Below are the code and all the weights of a small trained network. Each question names an input and a target symbol and asks about switching units off, where a switched-off unit gives its printed mean instead of its output.

import numpy as np


def w(rows, s, z=0):
    codes = np.array(rows[::2]) - 128.0
    scale = np.full(codes.shape[1], s)
    scale[-1] = z or s
    return codes * scale


def f(y):
    return y / 2 * (1 + np.tanh(0.7978845608 * (y + 0.044715 * y**3)))


def softmax(a):
    e = np.exp(a - a.max(-1, keepdims=True))
    return e / e.sum(-1, keepdims=True)


def log_softmax(a):
    a = a - a.max(-1, keepdims=True)
    return a - np.log(np.exp(a).sum(-1, keepdims=True))


def net(x, mask):
    ids = ['ΓΛβζηθμξτφ'.index(c) for c in x.split()]
    T = len(ids)
    res = E[ids] + P[:T]
    u = 0
    for l in range(2):
        r = res
        for j in range(3):
            rows = slice(2 * j, 2 * j + 2)
            q, k, v = (r @ M[l][rows].T for M in (Q, K, V))
            z = softmax(np.where(np.tri(T) > 0, q @ k.T / 2**0.5, -1e9)) @ v
            o = O[l][rows]
            res = res + np.where(mask[u + j], z, o[:, -1]) @ o[:, :-1]
        u += 3
        y = f(res @ A[l][:, :-1].T + A[l][:, -1])
        res = res + np.where(mask[u : u + 8], y, B[l][:, -1]) @ B[l][:, :-1]
        u += 8
    return log_softmax(res[-1] @ U[:, :-1].T + U[:, -1])


Q, K, V, O, A, B = {}, {}, {}, {}, {}, {}
E = w([
[190,120,172],'Γ',
[177,163,174],'Λ',
[115,98,158],'β',
[178,243,211],'ζ',
[189,156,186],'η',
[151,42,128],'θ',
[186,253,190],'μ',
[122,180,127],'ξ',
[131,101,127],'τ',
[87,230,115],'φ',
],0.013)
P = w([
[91,52,227],'0',
[60,105,183],'1',
[77,110,162],'2',
[92,118,134],'3',
[110,122,112],'4',
[123,127,92],'5',
[138,132,70],'6',
[149,138,51],'7',
[159,143,28],'8',
[178,143,18],'9',
[195,147,2],'10',
],0.0069)
Q[0] = w([
[81,185,112],'L0H1',
[150,166,157],'L0H1',
[113,253,161],'L0H2',
[13,59,74],'L0H2',
[125,157,152],'L0H3',
[125,132,110],'L0H3',
],0.042)
K[0] = w([
[136,179,49],'L0H1',
[195,136,130],'L0H1',
[52,116,5],'L0H2',
[45,116,248],'L0H2',
[150,158,113],'L0H3',
[146,108,113],'L0H3',
],0.032)
V[0] = w([
[214,161,89],'L0H1',
[69,165,108],'L0H1',
[105,63,115],'L0H2',
[1,127,79],'L0H2',
[134,117,138],'L0H3',
[232,174,39],'L0H3',
],0.01)
O[0] = w([
[55,96,142,125],'L0H1',
[98,196,136,64],'L0H1',
[152,83,65,60],'L0H2',
[232,164,37,2],'L0H2',
[139,117,123,142],'L0H3',
[3,113,211,80],'L0H3',
],0.0072,0.0039)
A[0] = w([
[177,162,127,2],'L0N1',
[199,221,3,137],'L0N2',
[144,219,252,120],'L0N3',
[22,139,1,28],'L0N4',
[175,17,59,27],'L0N5',
[231,185,211,53],'L0N6',
[26,148,156,21],'L0N7',
[117,97,11,135],'L0N8',
],0.0067,0.0041)
B[0] = w([
[162,213,191,98],'L0N1',
[170,101,54,195],'L0N2',
[21,87,75,255],'L0N3',
[200,171,106,112],'L0N4',
[202,187,140,114],'L0N5',
[55,107,50,186],'L0N6',
[250,159,115,108],'L0N7',
[51,93,161,110],'L0N8',
],0.016,0.0038)
Q[1] = w([
[104,188,66],'L1H1',
[94,162,73],'L1H1',
[43,75,4],'L1H2',
[167,123,152],'L1H2',
[214,73,161],'L1H3',
[99,83,109],'L1H3',
],0.031)
K[1] = w([
[120,246,144],'L1H1',
[137,204,174],'L1H1',
[205,19,250],'L1H2',
[117,145,78],'L1H2',
[147,4,131],'L1H3',
[150,145,200],'L1H3',
],0.027)
V[1] = w([
[206,93,125],'L1H1',
[125,4,119],'L1H1',
[103,63,155],'L1H2',
[126,148,202],'L1H2',
[130,126,128],'L1H3',
[171,90,146],'L1H3',
],0.012)
O[1] = w([
[52,23,206,50],'L1H1',
[171,215,253,252],'L1H1',
[91,37,200,254],'L1H2',
[123,147,192,117],'L1H2',
[118,130,131,128],'L1H3',
[191,109,139,105],'L1H3',
],0.0077,0.0089)
A[1] = w([
[186,150,142,93],'L1N1',
[2,128,154,127],'L1N2',
[192,96,152,119],'L1N3',
[61,185,167,81],'L1N4',
[103,129,165,89],'L1N5',
[87,65,108,177],'L1N6',
[55,142,108,28],'L1N7',
[32,151,119,254],'L1N8',
],0.016,0.0072)
B[1] = w([
[105,141,118,155],'L1N1',
[151,67,108,248],'L1N2',
[133,148,146,166],'L1N3',
[70,147,85,204],'L1N4',
[92,92,163,174],'L1N5',
[114,193,112,196],'L1N6',
[2,125,153,170],'L1N7',
[212,145,143,250],'L1N8',
],0.038,0.016)
U = w([
[17,138,188,6],'Γ',
[146,76,195,156],'Λ',
[54,109,140,148],'β',
[51,116,85,64],'ζ',
[151,47,128,130],'η',
[139,146,254,210],'θ',
[50,53,200,28],'μ',
[235,154,181,165],'ξ',
[183,135,221,254],'τ',
[113,196,103,80],'φ',
],0.0067,0.005)

Each question gives the input, a string of symbols that net reads in full, and the target symbol t.
The units are the heads (2 rows each of Q, K, V and O) and the neurons (one row each of A and B). Each row of codes is followed by its name. A weight is (code - 128) times the scale printed after its matrix; where a second scale follows, it is the last column's (O, A, B and U).
mask holds one flag per unit, layer by layer, with each layer's heads first. A switched-off unit (its flag False) gives its mean, the last column of its rows in O or B, instead of its output. The means were averaged over made-up inputs and are rounded, as every weight is.
A unit's drop is (log p(t) with every unit on - log p(t) with that unit switched off) / (log p(t) with every unit on - log p(t) with every unit switched off).
The circuit of an input: a set's keep is (log p(t) with only the set's units on - log p(t) with every unit switched off) / (log p(t) with every unit on - log p(t) with every unit switched off). Starting from the 12 units with the biggest drops (on a tie, the unit counted first), units are removed one at a time, each time the one whose removal leaves the highest keep (on an exact tie, the one counted first), for as long as the keep stays at least 0.8.
units of the circuit, in order: the units of the circuit, biggest drop first
most important unit: the unit with the biggest drop
top k neurons: the k neurons with the biggest drops, biggest first
top k neurons in layer l: the k neurons of layer l with the biggest drops, biggest first
which heads matter: for each layer, one digit per head in row order, 1 if its drop is at least 0.15 and else 0, layers parted by /
input ξ ζ τ β φ τ ξ, target φ: which heads matter	110 / 100
input Λ Γ μ η, target μ: top 3 neurons in layer 1	[L1N7, L1N2, L1N4]
input η η Γ, target Γ: units of the circuit, in order	[L1H1, L0N3, L1N8, L1N2]
input η Γ η τ φ β Λ, target φ: top 2 neurons	[L1N6, L1N8]
input Γ η θ ξ η θ Λ, target θ: top 2 neurons in layer 1	[L1N2, L1N4]
input η φ η Λ Λ Λ Γ, target Γ: units of the circuit, in order	[L1N8, L1N2]
input Γ η φ ζ φ β μ Λ Γ τ θ, target τ: top 2 neurons in layer 0	[L0N5, L0N3]
input θ η η η β τ, target θ: units of the circuit, in order	[L0N3, L1N2, L1H1]
input η ξ η η η θ, target θ: top 3 neurons in layer 1	[L1N8, L1N4, L1N2]
input Γ Λ η φ ξ, target φ: which heads matter	010 / 100
input η β Λ Γ η Γ φ Λ μ, target ζ: units of the circuit, in order	[L0N3, L0H3, L1N4]
input τ Λ ξ ξ τ, target τ: top 4 neurons	[L0N5, L1N7, L1N4, L0N3]
input φ η μ η η β, target η: units of the circuit, in order	[L0H2, L1N2]
input η μ η ξ η, target ξ: most important unit	L0N3
input ξ ζ φ η, target φ: which heads matter	010 / 100
input φ η Λ τ ξ Γ ξ Λ Γ β ζ, target ζ: top 2 neurons	[L1N7, L1N4]
input η ζ ξ ζ η Γ η Γ τ, target Γ: top 4 neurons	[L0N3, L0N6, L1N8, L1N2]
input τ θ ζ, target ζ: units of the circuit, in order	[L0N3, L1N4]
input τ Λ η η φ, target φ: which heads matter	110 / 100
input θ η ξ Γ Λ, target ξ: units of the circuit, in order	[L1N7]
input φ η φ τ Γ θ Γ Γ η ξ μ, target ζ: top 2 neurons in layer 0	[L0N3, L0N2]
input η η Γ ξ φ Γ Γ Γ θ η β, target Γ: units of the circuit, in order	[L0N3, L1N8, L1N2]
input β η η Γ η η Λ Γ, target ξ: units of the circuit, in order	[L1N7]
input τ Γ θ Λ, target θ: which heads matter	010 / 101
input φ φ Γ μ β, target η: which heads matter	110 / 000
input η τ Λ η φ Γ Γ Γ η μ η, target μ: which heads matter	111 / 001
input Γ θ θ φ η ξ ζ Γ, target μ: units of the circuit, in order	[L1N8, L0H2, L1H1, L1N6]
input θ η η, target θ: top neuron in layer 0	[L0N5]
